Here is a tiny trained network, its code and every weight. The questions are about switching its units off for an input and a class, where a switched-off unit gives its printed mean instead of its output.

import numpy as np


def w(rows, s, z=0):
    codes = np.array(rows[::2]) - 128.0
    scale = np.full(codes.shape[1], s)
    scale[-1] = z or s
    return codes * scale


def f(y):
    return y / 2 * (1 + np.tanh(0.7978845608 * (y + 0.044715 * y**3)))


def log_softmax(a):
    a = a - a.max(-1, keepdims=True)
    return a - np.log(np.exp(a).sum(-1, keepdims=True))


def net(x, mask):
    res = np.array(x, float).reshape(1, 8) / 4 @ E
    y = f(res @ A[0][:, :-1].T + A[0][:, -1])
    res = res + np.where(mask, y, B[0][:, -1]) @ B[0][:, :-1]
    return log_softmax(res[-1] @ U[:, :-1].T + U[:, -1])


A, B = {}, {}
E = w([
[102,52,128,110,23,144,118,158,152,115,136,163],'x0',
[61,2,137,87,28,136,124,107,210,161,63,132],'x1',
[72,143,68,13,144,122,144,163,143,128,220,114],'x2',
[55,147,60,162,169,90,145,124,110,137,87,179],'x3',
[95,141,100,148,190,133,76,177,180,101,146,123],'x4',
[129,145,54,83,120,80,137,112,136,152,142,185],'x5',
[148,96,65,42,65,112,60,184,48,146,163,94],'x6',
[85,160,120,33,219,196,58,141,81,175,56,111],'x7',
],0.009)
A[0] = w([
[157,174,95,177,78,48,170,126,108,103,170,182,220],'n0',
[101,72,36,40,123,155,127,179,49,90,108,74,184],'n1',
[85,173,168,121,105,158,145,58,156,90,112,125,11],'n2',
[180,72,127,147,111,99,181,74,171,173,97,254,152],'n3',
[182,144,251,186,186,202,68,131,116,172,77,61,237],'n4',
[245,184,104,117,150,120,86,112,84,190,188,175,253],'n5',
[197,58,207,83,75,104,94,175,123,154,189,105,206],'n6',
[168,252,201,33,81,107,184,176,139,141,151,114,252],'n7',
],0.0068,0.0031)
B[0] = w([
[74,212,50,80,70,116,182,188,134,45,142,176,223],'n0',
[110,197,144,85,96,33,130,85,143,100,143,50,249],'n1',
[101,137,150,130,154,191,77,110,186,101,106,80,141],'n2',
[89,142,98,83,137,84,162,232,65,114,79,128,219],'n3',
[47,223,130,92,110,109,164,142,241,141,134,90,255],'n4',
[122,214,61,120,174,97,136,177,110,74,99,100,245],'n5',
[86,179,160,124,123,114,254,160,165,100,172,118,233],'n6',
[97,139,143,139,209,72,103,138,128,116,73,53,219],'n7',
],0.0095,0.0094)
U = w([
[162,92,128,110,176,228,122,80,2,113,185,129,3],'0',
[73,168,78,79,202,165,134,97,111,174,160,115,156],'1',
[118,93,65,149,78,34,154,125,136,155,113,127,243],'2',
[101,88,204,171,86,189,151,130,141,92,150,90,23],'3',
[187,78,48,190,149,125,104,61,68,223,187,150,3],'4',
[77,204,64,108,143,100,102,172,9,57,103,115,229],'5',
],0.008,0.0035)

Each question gives the input, the list of numbers given to net, and the class t.
The units are the neurons (one row each of A and B). Each row of codes is followed by its name. A weight is (code - 128) times the scale printed after its matrix; where a second scale follows, it is the last column's (A, B and U).
mask holds one flag per neuron, in row order. A switched-off neuron (its flag False) gives its mean, the last column of its row in B, instead of its output. The means were averaged over made-up inputs and are rounded, as every weight is.
A unit's drop is (log p(t) with every unit on - log p(t) with that unit switched off) / (log p(t) with every unit on - log p(t) with every unit switched off).
The circuit of an input: a set's keep is (log p(t) with only the set's units on - log p(t) with every unit switched off) / (log p(t) with every unit on - log p(t) with every unit switched off). Starting from all 8 units, units are removed one at a time, each time the one whose removal leaves the highest keep (on an exact tie, the one counted first), for as long as the keep stays at least 0.8.
circuit, biggest first: the units of the circuit, biggest drop first
most important unit: the unit with the biggest drop
k most important neurons: the k neurons with the biggest drops, biggest first
drop of u: that unit's drop, to one decimal
input [3,8,-8,-3,7,-8,8,7], class 3: circuit, biggest first => [n5; n3]
input [-2,5,3,7,6,8,0,5], class 1: 3 most important neurons => [n5; n0; n3]
input [-3,8,2,-1,-7,0,4,8], class 2: most important unit => n5
input [8,-6,4,-4,5,-4,-7,-1], class 3: circuit, biggest first => [n5; n3]
input [-3,6,-6,6,2,-2,-7,5], class 1: circuit, biggest first => [n4; n0]
input [-2,2,8,5,5,8,-4,2], class 1: circuit, biggest first => [n5; n3]
input [-2,7,4,2,-4,-3,0,3], class 2: circuit, biggest first => [n5; n0; n7]
input [1,6,-3,8,-5,-5,2,4], class 2: circuit, biggest first => [n5; n0]
input [3,-1,4,-1,2,-7,4,-7], class 3: 3 most important neurons => [n5; n3; n6]
input [1,6,-1,3,0,-7,-1,-6], class 3: circuit, biggest first => [n5; n1]
input [-3,5,-1,-1,-7,1,-7,-3], class 5: 2 most important neurons => [n3; n2]
input [1,8,-4,7,2,7,2,6], class 2: 4 most important neurons => [n5; n0; n7; n2]
input [-2,-6,-4,7,-8,-5,-4,5], class 1: 3 most important neurons => [n4; n3; n0]
input [6,1,0,7,0,-3,-1,-8], class 5: circuit, biggest first => [n0]
input [2,-4,-6,-7,-8,-8,8,-1], class 3: 2 most important neurons => [n6; n3]
input [-3,6,2,-3,4,-2,4,-3], class 2: 2 most important neurons => [n2; n1]
input [3,-5,-7,-8,-2,-7,6,6], class 1: drop of n4 => 0.8
input [-8,0,-1,7,2,2,-5,8], class 1: drop of n6 => 0.0
input [-1,1,4,1,0,-4,2,-1], class 2: drop of n3 => 0.2
input [3,4,8,-1,0,5,-3,3], class 2: most important unit => n5
